Below are the code and all the weights of a small trained network. Each question names an input and a class and asks about switching units off, where a switched-off unit gives its printed mean instead of its output.

import numpy as np


def w(rows, s, z=0):
    codes = np.array(rows[::2]) - 128.0
    scale = np.full(codes.shape[1], s)
    scale[-1] = z or s
    return codes * scale


def norm(h):
    return h / np.sqrt((h * h).mean(-1, keepdims=True) + 1e-5)


def f(y):
    return y / 2 * (1 + np.tanh(0.7978845608 * (y + 0.044715 * y**3)))


def log_softmax(a):
    a = a - a.max(-1, keepdims=True)
    return a - np.log(np.exp(a).sum(-1, keepdims=True))


def net(x, mask):
    res = np.array(x, float).reshape(1, 6) / 4 @ E
    u = 0
    for l in range(4):
        y = f(norm(res) @ A[l][:, :-1].T + A[l][:, -1])
        res = res + np.where(mask[u : u + 10], y, B[l][:, -1]) @ B[l][:, :-1]
        u += 10
    return log_softmax(norm(res)[-1] @ U[:, :-1].T + U[:, -1])


A, B = {}, {}
E = w([
[104,177,95,190,69,67,107,114,175,204,198,113],'x0',
[118,61,29,121,136,74,245,46,183,147,61,158],'x1',
[151,87,119,170,101,41,128,238,127,93,76,83],'x2',
[65,159,163,127,98,184,195,103,229,9,129,4],'x3',
[184,178,130,159,234,100,101,110,193,112,122,130],'x4',
[119,52,182,109,128,117,107,139,208,144,151,156],'x5',
],0.0028)
A[0] = w([
[134,136,124,132,105,51,120,222,150,131,90,63,41],'L0N0',
[128,250,71,173,100,152,161,135,73,135,79,108,54],'L0N1',
[152,149,175,152,113,170,67,160,127,139,158,92,23],'L0N2',
[112,184,116,143,210,95,85,136,190,120,116,130,15],'L0N3',
[95,189,139,183,75,72,131,117,173,190,167,125,19],'L0N4',
[63,82,132,119,2,148,104,116,99,146,119,113,45],'L0N5',
[144,164,145,156,200,99,75,95,176,133,99,95,4],'L0N6',
[101,189,138,78,144,192,119,69,147,208,153,113,80],'L0N7',
[115,59,181,133,100,153,90,158,242,176,128,151,68],'L0N8',
[92,185,118,126,80,144,140,150,208,64,142,99,30],'L0N9',
],0.0061,0.002)
B[0] = w([
[141,99,161,207,75,156,103,57,145,55,158,254,240],'L0N0',
[111,62,134,62,170,44,122,99,100,85,214,100,250],'L0N1',
[56,194,86,74,114,70,146,133,168,133,97,159,219],'L0N2',
[182,133,113,111,99,163,233,179,82,138,170,121,190],'L0N3',
[173,65,51,12,118,210,51,163,163,96,74,125,229],'L0N4',
[227,189,128,109,128,165,241,182,100,126,167,140,255],'L0N5',
[183,160,131,97,103,166,223,171,95,130,161,147,185],'L0N6',
[151,87,158,224,68,118,107,105,136,52,128,213,249],'L0N7',
[117,115,98,96,193,48,130,75,38,66,189,82,200],'L0N8',
[167,143,185,167,115,130,102,60,109,200,75,29,255],'L0N9',
],0.0069,0.0024)
A[1] = w([
[112,110,100,217,117,73,122,214,135,112,99,89,68],'L1N0',
[40,226,151,119,118,99,82,194,166,153,128,119,48],'L1N1',
[133,133,171,168,145,101,99,140,105,254,113,133,44],'L1N2',
[150,109,105,178,146,125,73,142,85,226,122,128,49],'L1N3',
[127,136,77,141,119,96,101,140,112,175,134,148,59],'L1N4',
[108,96,170,108,211,206,121,177,105,80,53,137,41],'L1N5',
[160,121,110,113,133,102,110,161,110,119,155,177,79],'L1N6',
[107,153,164,134,147,170,69,166,102,138,185,132,85],'L1N7',
[190,178,112,182,224,120,136,172,209,143,161,125,8],'L1N8',
[57,105,51,136,134,71,206,107,218,190,95,130,70],'L1N9',
],0.0074,0.0017)
B[1] = w([
[141,118,157,150,92,135,132,90,136,103,180,154,113],'L1N0',
[117,199,112,108,157,81,134,139,127,131,54,169,164],'L1N1',
[114,159,163,165,122,112,118,122,90,153,138,91,135],'L1N2',
[151,100,163,126,111,127,127,107,173,155,113,84,156],'L1N3',
[146,124,142,125,127,166,125,101,140,132,136,81,152],'L1N4',
[145,92,65,90,98,152,81,139,161,122,145,109,174],'L1N5',
[133,123,171,141,130,144,152,97,147,112,84,51,252],'L1N6',
[119,138,85,109,117,77,195,78,163,126,95,158,166],'L1N7',
[171,114,121,132,122,139,182,129,119,105,126,128,138],'L1N8',
[103,255,138,104,135,76,105,158,137,111,94,168,161],'L1N9',
],0.0084,0.0035)
A[2] = w([
[160,79,165,113,195,77,145,139,171,145,123,135,79],'L2N0',
[56,76,135,142,200,171,116,156,117,135,133,150,76],'L2N1',
[63,94,126,92,232,42,101,98,68,113,221,60,7],'L2N2',
[68,108,144,164,164,125,109,206,128,124,129,85,68],'L2N3',
[148,93,155,155,142,111,97,141,63,240,86,136,126],'L2N4',
[46,105,148,83,35,170,210,211,73,218,176,144,43],'L2N5',
[46,179,136,146,136,104,61,168,161,155,134,154,111],'L2N6',
[52,146,116,182,150,211,113,44,168,172,196,208,79],'L2N7',
[190,129,152,128,121,105,83,145,72,198,144,179,95],'L2N8',
[53,137,196,195,158,155,138,112,200,185,117,2,56],'L2N9',
],0.006,0.0014)
B[2] = w([
[79,174,105,138,52,175,126,109,48,95,201,68,152],'L2N0',
[213,107,22,146,100,120,162,124,179,49,101,60,70],'L2N1',
[60,72,125,64,174,62,151,73,103,124,237,93,253],'L2N2',
[231,91,76,136,64,121,162,25,202,102,160,125,60],'L2N3',
[138,166,180,144,107,200,162,69,189,56,108,58,147],'L2N4',
[254,178,81,164,189,149,183,126,181,102,163,119,177],'L2N5',
[177,181,104,85,107,121,121,118,89,108,96,142,141],'L2N6',
[143,57,164,203,36,41,132,206,129,57,126,118,155],'L2N7',
[87,114,162,130,145,147,188,119,172,47,114,51,120],'L2N8',
[182,83,191,128,133,145,152,65,153,160,33,71,220],'L2N9',
],0.0057,0.0019)
A[3] = w([
[104,140,153,103,101,161,121,132,117,112,131,112,131],'L3N0',
[129,87,29,91,102,188,48,158,178,171,125,101,38],'L3N1',
[104,91,126,140,185,172,128,124,64,85,112,145,109],'L3N2',
[162,142,122,145,115,89,102,159,104,122,132,94,154],'L3N3',
[145,136,120,123,110,130,95,83,150,147,146,135,92],'L3N4',
[94,150,170,190,128,175,114,107,156,180,98,34,78],'L3N5',
[74,149,75,159,169,111,155,141,146,175,122,153,105],'L3N6',
[147,156,127,146,104,153,213,187,132,165,182,128,1],'L3N7',
[88,84,120,254,102,124,97,126,125,101,133,186,80],'L3N8',
[166,146,119,153,144,162,211,184,111,160,171,139,15],'L3N9',
],0.0079,0.0011)
B[3] = w([
[174,73,68,200,205,48,146,110,179,180,100,168,162],'L3N0',
[87,85,61,78,173,167,33,214,167,164,109,121,201],'L3N1',
[111,148,136,115,100,119,114,168,181,199,180,109,178],'L3N2',
[26,91,112,104,169,208,219,62,181,160,132,221,152],'L3N3',
[68,76,172,130,164,122,193,254,113,87,64,128,143],'L3N4',
[110,113,155,150,144,156,144,109,198,158,67,60,253],'L3N5',
[126,180,176,84,59,124,95,142,120,99,113,135,124],'L3N6',
[233,128,94,129,207,151,162,136,102,88,102,120,225],'L3N7',
[103,96,190,182,80,162,94,140,153,112,147,229,232],'L3N8',
[152,171,90,134,106,188,196,201,119,158,141,103,254],'L3N9',
],0.0066,0.0031)
U = w([
[135,114,207,175,135,149,149,60,183,163,50,34,169],'0',
[233,170,91,128,148,186,230,176,98,111,162,138,156],'1',
[112,81,197,214,62,130,92,129,147,81,153,245,162],'2',
[81,255,114,74,129,49,107,122,129,124,63,187,149],'3',
[78,86,116,70,167,63,127,72,86,114,232,82,138],'4',
[118,68,61,75,155,175,39,193,175,153,98,120,151],'5',
[113,132,140,162,133,135,89,155,79,197,171,128,28],'6',
[125,159,122,197,123,118,59,144,62,211,154,121,1],'7',
],0.0076,0.0037)

Each question gives the input, the list of numbers given to net, and the class t.
The units are the neurons (one row each of A and B). Each row of codes is followed by its name. A weight is (code - 128) times the scale printed after its matrix; where a second scale follows, it is the last column's (A, B and U).
mask holds one flag per neuron, layer by layer. A switched-off neuron (its flag False) gives its mean, the last column of its row in B, instead of its output. The means were averaged over made-up inputs and are rounded, as every weight is.
A unit's drop is (log p(t) with every unit on - log p(t) with that unit switched off) / (log p(t) with every unit on - log p(t) with every unit switched off).
The circuit of an input: a set's keep is (log p(t) with only the set's units on - log p(t) with every unit switched off) / (log p(t) with every unit on - log p(t) with every unit switched off). Starting from the 12 units with the biggest drops (on a tie, the unit counted first), units are removed one at a time, each time the one whose removal leaves the highest keep (on an exact tie, the one counted first), for as long as the keep stays at least 0.8.
units of the circuit, in order: the units of the circuit, biggest drop first
top k neurons: the k neurons with the biggest drops, biggest first
k most important neurons of layer l: the k neurons of layer l with the biggest drops, biggest first
input [8,0,7,-1,-8,-4], class 1: top 3 neurons -> L0N5; L0N7; L1N5
input [3,-3,3,3,-7,-2], class 1: units of the circuit, in order -> L0N5
input [4,-8,-2,7,7,1], class 3: 2 most important neurons of layer 1 -> L1N1; L1N6
input [-4,2,1,0,-1,-3], class 5: 2 most important neurons of layer 1 -> L1N5; L1N2
input [2,-6,7,-5,4,-8], class 4: units of the circuit, in order -> L0N1; L2N2
input [-7,2,-2,7,1,8], class 4: units of the circuit, in order -> L0N8; L2N2
input [8,8,-8,5,-2,1], class 2: units of the circuit, in order -> L0N7; L2N7
input [6,-4,1,-5,-8,-8], class 1: top 2 neurons -> L0N5; L0N8
input [-8,3,0,1,-7,8], class 4: 2 most important neurons of layer 0 -> L0N8; L0N4
input [1,8,-7,-4,-5,-7], class 3: 2 most important neurons of layer 0 -> L0N0; L0N9
input [7,4,8,-7,0,-7], class 2: top 3 neurons -> L0N0; L0N9; L1N0
input [-8,4,7,-2,4,-8], class 4: top 2 neurons -> L0N1; L0N7
input [3,-6,-2,5,-3,4], class 3: 2 most important neurons of layer 1 -> L1N1; L1N6
input [-6,0,6,0,3,-2], class 2: units of the circuit, in order -> L0N0
input [3,1,-7,4,-4,6], class 2: top 2 neurons -> L0N7; L0N1
input [-5,8,-5,6,8,0], class 1: top 4 neurons -> L0N2; L0N6; L1N8; L0N3
input [7,-8,2,-5,0,6], class 3: units of the circuit, in order -> L0N2; L1N1
input [8,1,-5,5,7,1], class 5: top 3 neurons -> L0N4; L0N5; L3N1
input [8,7,-4,5,-2,0], class 5: 3 most important neurons of layer 0 -> L0N4; L0N2; L0N9
input [4,1,0,-3,3,0], class 5: units of the circuit, in order -> L0N4
input [1,-1,6,5,-6,-8], class 4: top 2 neurons -> L0N1; L0N7
input [3,-5,1,1,-1,6], class 4: top 2 neurons -> L0N8; L2N2
input [-6,-2,7,-6,4,-2], class 2: top 3 neurons -> L0N0; L0N9; L0N4
input [7,-8,-1,2,4,7], class 3: 2 most important neurons of layer 0 -> L0N2; L0N1
input [0,7,3,2,5,4], class 3: top 2 neurons -> L1N9; L0N5
input [3,8,-6,5,8,-2], class 1: top 4 neurons -> L0N6; L0N3; L0N2; L1N8
